Below are the code and all the weights of a small trained network. Each question names an input and a target symbol and asks about switching units off, where a switched-off unit gives its printed mean instead of its output.

import numpy as np


def w(rows, s, z=0):
    codes = np.array(rows[::2]) - 128.0
    scale = np.full(codes.shape[1], s)
    scale[-1] = z or s
    return codes * scale


def norm(h):
    return h / np.sqrt((h * h).mean(-1, keepdims=True) + 1e-5)


def f(y):
    return y / 2 * (1 + np.tanh(0.7978845608 * (y + 0.044715 * y**3)))


def softmax(a):
    e = np.exp(a - a.max(-1, keepdims=True))
    return e / e.sum(-1, keepdims=True)


def log_softmax(a):
    a = a - a.max(-1, keepdims=True)
    return a - np.log(np.exp(a).sum(-1, keepdims=True))


def net(x, mask):
    ids = ['αδεζηθλμπστφψω'.index(c) for c in x.split()]
    T = len(ids)
    res = E[ids] + P[:T]
    r = norm(res)
    for j in range(3):
        rows = slice(3 * j, 3 * j + 3)
        q, k, v = (r @ M[0][rows].T for M in (Q, K, V))
        z = softmax(np.where(np.tri(T) > 0, q @ k.T / 3**0.5, -1e9)) @ v
        o = O[0][rows]
        res = res + np.where(mask[j], z, o[:, -1]) @ o[:, :-1]
    y = f(norm(res) @ A[0][:, :-1].T + A[0][:, -1])
    res = res + np.where(mask[3:27], y, B[0][:, -1]) @ B[0][:, :-1]
    return log_softmax(norm(res)[-1] @ U[:, :-1].T + U[:, -1])


Q, K, V, O, A, B = {}, {}, {}, {}, {}, {}
E = w([
[44,138,161],'α',
[81,232,122],'δ',
[69,237,98],'ε',
[125,103,224],'ζ',
[54,212,124],'η',
[114,24,254],'θ',
[55,211,125],'λ',
[80,88,127],'μ',
[87,130,88],'π',
[97,211,149],'σ',
[132,5,251],'τ',
[80,198,117],'φ',
[54,216,121],'ψ',
[64,145,89],'ω',
],0.0083)
P = w([
[167,87,130],'0',
[94,194,149],'1',
[191,41,5],'2',
[4,100,210],'3',
[102,177,136],'4',
[161,61,37],'5',
[13,114,197],'6',
[103,173,139],'7',
[169,56,24],'8',
[22,122,186],'9',
[104,173,139],'10',
[136,115,17],'11',
[26,122,185],'12',
],0.015)
Q[0] = w([
[99,38,143],'H0',
[94,172,80],'H0',
[50,73,121],'H0',
[140,118,56],'H1',
[233,239,246],'H1',
[207,221,252],'H1',
[152,121,128],'H2',
[164,113,115],'H2',
[120,130,128],'H2',
],0.013)
K[0] = w([
[76,140,125],'H0',
[182,145,148],'H0',
[107,131,153],'H0',
[96,150,132],'H1',
[251,138,167],'H1',
[236,120,153],'H1',
[131,139,132],'H2',
[139,140,139],'H2',
[128,123,127],'H2',
],0.026)
V[0] = w([
[131,206,197],'H0',
[109,138,120],'H0',
[87,132,95],'H0',
[82,132,40],'H1',
[6,91,120],'H1',
[183,94,107],'H1',
[143,175,113],'H2',
[190,109,39],'H2',
[21,134,134],'H2',
],0.013)
O[0] = w([
[97,234,104,255],'H0',
[139,145,118,140],'H0',
[162,125,115,124],'H0',
[183,31,149,102],'H1',
[99,4,89,221],'H1',
[151,155,178,65],'H1',
[104,120,78,130],'H2',
[12,103,136,66],'H2',
[165,227,142,220],'H2',
],0.013,0.0034)
A[0] = w([
[118,119,87,110],'N0',
[181,87,200,93],'N1',
[138,36,94,91],'N2',
[191,127,95,168],'N3',
[126,181,144,86],'N4',
[173,97,132,63],'N5',
[89,148,181,217],'N6',
[131,110,105,113],'N7',
[129,137,139,110],'N8',
[131,107,94,109],'N9',
[106,133,198,17],'N10',
[136,122,156,56],'N11',
[104,173,141,43],'N12',
[101,116,154,133],'N13',
[111,146,139,100],'N14',
[137,125,152,88],'N15',
[162,144,206,54],'N16',
[188,142,100,169],'N17',
[89,117,138,139],'N18',
[224,82,185,99],'N19',
[120,189,148,75],'N20',
[116,147,141,96],'N21',
[212,184,103,182],'N22',
[253,135,17,254],'N23',
],0.018,0.0036)
B[0] = w([
[131,158,129,166],'N0',
[87,145,176,145],'N1',
[181,130,174,254],'N2',
[95,129,107,151],'N3',
[149,109,126,198],'N4',
[140,113,142,129],'N5',
[91,117,114,238],'N6',
[140,148,136,149],'N7',
[128,124,130,130],'N8',
[138,153,136,165],'N9',
[178,153,139,169],'N10',
[132,137,143,119],'N11',
[164,129,139,180],'N12',
[153,120,115,146],'N13',
[136,123,126,146],'N14',
[126,134,137,123],'N15',
[120,198,156,184],'N16',
[97,113,92,144],'N17',
[137,125,99,156],'N18',
[134,69,85,145],'N19',
[157,111,125,216],'N20',
[140,125,130,145],'N21',
[84,52,95,183],'N22',
[4,62,24,245],'N23',
],0.04,0.0075)
U = w([
[101,133,109,5],'α',
[89,121,115,63],'δ',
[210,109,50,57],'ε',
[108,154,51,109],'ζ',
[68,132,208,226],'η',
[96,145,113,128],'θ',
[127,184,159,255],'λ',
[109,79,190,13],'μ',
[140,57,130,74],'π',
[74,134,84,162],'σ',
[158,254,38,245],'τ',
[152,75,163,215],'φ',
[75,153,167,115],'ψ',
[102,77,147,17],'ω',
],0.015,0.003)

Each question gives the input, a string of symbols that net reads in full, and the target symbol t.
The units are the heads (3 rows each of Q, K, V and O) and the neurons (one row each of A and B). Each row of codes is followed by its name. A weight is (code - 128) times the scale printed after its matrix; where a second scale follows, it is the last column's (O, A, B and U).
mask holds one flag per unit, heads first, then neurons. A switched-off unit (its flag False) gives its mean, the last column of its rows in O or B, instead of its output. The means were averaged over made-up inputs and are rounded, as every weight is.
A unit's drop is (log p(t) with every unit on - log p(t) with that unit switched off) / (log p(t) with every unit on - log p(t) with every unit switched off).
The circuit of an input: a set's keep is (log p(t) with only the set's units on - log p(t) with every unit switched off) / (log p(t) with every unit on - log p(t) with every unit switched off). Starting from the 12 units with the biggest drops (on a tie, the unit counted first), units are removed one at a time, each time the one whose removal leaves the highest keep (on an exact tie, the one counted first), for as long as the keep stays at least 0.8.
units of the circuit, in order: the units of the circuit, biggest drop first
unit that matters most: the unit with the biggest drop
top k neurons: the k neurons with the biggest drops, biggest first
heads that matter: for each layer, one digit per head in row order, 1 if its drop is at least 0.15 and else 0, layers parted by /
input π ψ μ ζ π σ ζ σ ε η ζ, target η: units of the circuit, in order -> (N1 H0)
input τ σ ζ σ ζ σ τ θ α ε δ, target φ: units of the circuit, in order -> (N23 H0)
input τ σ σ σ φ ζ σ σ, target φ: unit that matters most -> H1
input π τ σ ψ ε π ζ φ δ π θ, target η: units of the circuit, in order -> (N1 H1)
input σ ψ δ ζ ζ σ η φ, target τ: units of the circuit, in order -> (N23 N2)
input φ θ σ ε ω σ σ θ, target λ: units of the circuit, in order -> (N23 N16)
input ψ σ σ π, target φ: top 3 neurons -> (N23 N2 N16)
input ψ π ζ τ, target η: heads that matter -> 010
input σ σ τ ζ σ τ ζ π ω ζ τ, target τ: top 2 neurons -> (N23 N2)
input π π ω ζ δ φ π ψ φ σ λ, target η: units of the circuit, in order -> (N1 H0 N23)
input ζ σ ζ σ σ, target ε: top 2 neurons -> (N23 N22)
input σ θ ω ζ τ λ σ σ σ σ π, target τ: heads that matter -> 110
input ζ σ δ ζ θ, target ε: top 4 neurons -> (N20 N4 N23 N22)
input σ ζ π σ ζ α η ε, target τ: units of the circuit, in order -> (N23)
input π σ μ π τ ε ζ φ, target η: heads that matter -> 100
input ζ ζ δ σ φ, target ε: heads that matter -> 110
input ζ ζ σ ε σ ζ σ σ λ π δ, target ε: heads that matter -> 110
input σ δ σ ζ π ψ σ ε π μ δ, target τ: heads that matter -> 010
input μ π σ ζ τ ζ π φ ζ σ α θ μ, target φ: heads that matter -> 010
input σ ε σ φ τ τ ζ η α ζ ζ, target τ: unit that matters most -> H1
input σ φ σ π ζ λ τ, target η: top 3 neurons -> (N1 N23 N20)
input π ε ζ τ σ δ ζ α ζ σ λ, target η: units of the circuit, in order -> (N1 H0 H1)
input ζ ζ σ ζ δ σ ζ τ σ π τ, target ε: heads that matter -> 111
input ζ σ σ σ μ φ ζ σ, target ε: top 2 neurons -> (N20 N23)
input τ π ψ ζ σ σ ζ, target τ: heads that matter -> 000
input φ φ π ζ τ, target λ: heads that matter -> 010
input ζ σ ζ σ φ, target ε: heads that matter -> 100
input ζ ε λ θ η, target ε: unit that matters most -> N20
input σ ζ σ ζ ω, target τ: heads that matter -> 110
